Below is a small trained network, with its code and all its weights. Each question gives an input and a target symbol and asks what happens when units are switched off, that is, made to give their printed mean instead of their output.

import numpy as np


def w(rows, s, z=0):
    codes = np.array(rows[::2]) - 128.0
    scale = np.full(codes.shape[1], s)
    scale[-1] = z or s
    return codes * scale


def f(y):
    return np.maximum(y, 0)


def softmax(a):
    e = np.exp(a - a.max(-1, keepdims=True))
    return e / e.sum(-1, keepdims=True)


def log_softmax(a):
    a = a - a.max(-1, keepdims=True)
    return a - np.log(np.exp(a).sum(-1, keepdims=True))


def net(x, mask):
    ids = ['αβγδεζηθμξστφψω'.index(c) for c in x.split()]
    T = len(ids)
    res = E[ids] + P[:T]
    u = 0
    for l in range(2):
        q, k, v = (res @ M[l].T for M in (Q, K, V))
        z = softmax(np.where(np.tri(T) > 0, q @ k.T / 2**0.5, -1e9)) @ v
        res = res + np.where(mask[u], z, O[l][:, -1]) @ O[l][:, :-1]
        u += 1
        y = f(res @ A[l][:, :-1].T + A[l][:, -1])
        res = res + np.where(mask[u : u + 12], y, B[l][:, -1]) @ B[l][:, :-1]
        u += 12
    return log_softmax(res[-1] @ U[:, :-1].T + U[:, -1])


Q, K, V, O, A, B = {}, {}, {}, {}, {}, {}
E = w([
[92,91,135],'α',
[221,109,74],'β',
[154,166,144],'γ',
[9,80,231],'δ',
[118,185,238],'ε',
[153,161,143],'ζ',
[186,177,51],'η',
[190,147,75],'θ',
[128,226,136],'μ',
[105,159,157],'ξ',
[193,140,78],'σ',
[85,31,118],'τ',
[99,146,119],'φ',
[140,190,148],'ψ',
[235,108,91],'ω',
],0.014)
P = w([
[213,152,253],'0',
[123,109,48],'1',
[144,98,30],'2',
[126,96,54],'3',
[110,82,81],'4',
[119,81,73],'5',
[111,67,93],'6',
[117,131,18],'7',
[107,69,77],'8',
[115,81,44],'9',
[108,86,61],'10',
],0.0044)
Q[0] = w([
[198,131,74],'0.h0',
[110,71,254],'0.h0',
],0.0099)
K[0] = w([
[241,134,244],'0.h0',
[82,149,3],'0.h0',
],0.0056)
V[0] = w([
[3,189,28],'0.h0',
[115,66,136],'0.h0',
],0.0057)
O[0] = w([
[255,141,161,3],'0.h0',
[73,102,123,84],'0.h0',
],0.0098,0.0014)
A[0] = w([
[132,109,80,33],'0.n0',
[204,92,163,216],'0.n1',
[106,3,125,139],'0.n2',
[161,147,5,242],'0.n3',
[188,202,200,51],'0.n4',
[135,100,76,1],'0.n5',
[2,172,147,132],'0.n6',
[46,56,223,231],'0.n7',
[208,82,154,35],'0.n8',
[139,99,220,5],'0.n9',
[94,244,154,12],'0.n10',
[101,243,133,139],'0.n11',
],0.0098,0.0047)
B[0] = w([
[111,198,180,134],'0.n0',
[122,195,70,160],'0.n1',
[111,153,32,171],'0.n2',
[95,194,196,255],'0.n3',
[215,75,100,140],'0.n4',
[103,148,216,131],'0.n5',
[155,108,255,158],'0.n6',
[116,177,69,187],'0.n7',
[178,180,62,131],'0.n8',
[40,182,191,134],'0.n9',
[178,16,127,142],'0.n10',
[133,83,148,168],'0.n11',
],0.0071,0.0098)
Q[1] = w([
[183,251,54],'1.h0',
[128,65,148],'1.h0',
],0.011)
K[1] = w([
[254,173,250],'1.h0',
[112,137,73],'1.h0',
],0.0055)
V[1] = w([
[37,169,101],'1.h0',
[255,196,70],'1.h0',
],0.0065)
O[1] = w([
[85,153,173,225],'1.h0',
[145,255,191,253],'1.h0',
],0.011,0.0015)
A[1] = w([
[207,139,120,241],'1.n0',
[100,212,121,180],'1.n1',
[58,205,73,175],'1.n2',
[211,203,202,49],'1.n3',
[95,185,93,235],'1.n4',
[124,32,80,28],'1.n5',
[196,34,248,123],'1.n6',
[2,100,58,77],'1.n7',
[252,107,104,182],'1.n8',
[199,191,138,99],'1.n9',
[228,46,168,24],'1.n10',
[147,123,119,2],'1.n11',
],0.0089,0.005)
B[1] = w([
[49,128,100,192],'1.n0',
[125,69,150,252],'1.n1',
[144,36,152,254],'1.n2',
[180,181,27,208],'1.n3',
[130,50,169,253],'1.n4',
[121,226,117,134],'1.n5',
[107,33,44,147],'1.n6',
[255,122,207,184],'1.n7',
[15,137,116,152],'1.n8',
[119,217,38,195],'1.n9',
[128,195,84,131],'1.n10',
[175,71,52,128],'1.n11',
],0.007,0.0093)
U = w([
[90,89,109,193],'α',
[123,148,116,126],'β',
[122,206,97,78],'γ',
[15,109,187,189],'δ',
[100,148,114,2],'ε',
[106,173,122,22],'ζ',
[92,145,128,57],'η',
[141,154,112,77],'θ',
[127,167,134,148],'μ',
[72,186,180,218],'ξ',
[86,124,95,173],'σ',
[177,36,67,159],'τ',
[2,150,154,225],'φ',
[102,152,125,15],'ψ',
[227,209,127,172],'ω',
],0.0098,0.0027)

Each question gives the input, a string of symbols that net reads in full, and the target symbol t.
The units are the heads (2 rows each of Q, K, V and O) and the neurons (one row each of A and B). Each row of codes is followed by its name. A weight is (code - 128) times the scale printed after its matrix; where a second scale follows, it is the last column's (O, A, B and U).
mask holds one flag per unit, layer by layer, with each layer's heads first. A switched-off unit (its flag False) gives its mean, the last column of its rows in O or B, instead of its output. The means were averaged over made-up inputs and are rounded, as every weight is.
A unit's drop is (log p(t) with every unit on - log p(t) with that unit switched off) / (log p(t) with every unit on - log p(t) with every unit switched off).
The circuit of an input: a set's keep is (log p(t) with only the set's units on - log p(t) with every unit switched off) / (log p(t) with every unit on - log p(t) with every unit switched off). Starting from the 12 units with the biggest drops (on a tie, the unit counted first), units are removed one at a time, each time the one whose removal leaves the highest keep (on an exact tie, the one counted first), for as long as the keep stays at least 0.8.
units of the circuit, in order: the units of the circuit, biggest drop first
unit that matters most: the unit with the biggest drop
k most important neurons: the k neurons with the biggest drops, biggest first
top k neurons in layer l: the k neurons of layer l with the biggest drops, biggest first
drop when u is switched off: that unit's drop, to one decimal
input ω φ ξ η β ψ β η, target δ: 2 most important neurons	0.n3; 1.n3
input η μ β μ, target ω: units of the circuit, in order	1.h0; 1.n3
input ψ θ η δ τ, target τ: unit that matters most	0.n2
input η φ μ, target ω: units of the circuit, in order	0.h0; 1.h0
input η μ φ η η σ, target ω: top 3 neurons in layer 1	1.n3; 1.n9; 1.n6
input η μ ψ β θ ζ τ η η η ε, target ω: units of the circuit, in order	0.h0; 1.n3
input η μ η θ η, target ω: 3 most important neurons	1.n3; 0.n3; 1.n9
input η η μ θ, target ω: top 2 neurons in layer 0	0.n3; 0.n4
input ω η σ, target δ: top 2 neurons in layer 1	1.n3; 1.n9
input θ τ β τ, target τ: top 3 neurons in layer 0	0.n2; 0.n3; 0.n7
input μ α θ, target γ: top 2 neurons in layer 1	1.n9; 1.n3
input η τ θ θ, target ω: top 2 neurons in layer 0	0.n3; 0.n1
input μ ζ ζ γ μ η θ ξ φ β, target γ: drop when 1.n7 is switched off	0.1
input μ β ω, target γ: drop when 1.n8 is switched off	0.2
input η η η, target ω: drop when 0.h0 is switched off	0.3
input η μ ξ σ θ ω ψ, target ω: most important neuron	1.n3
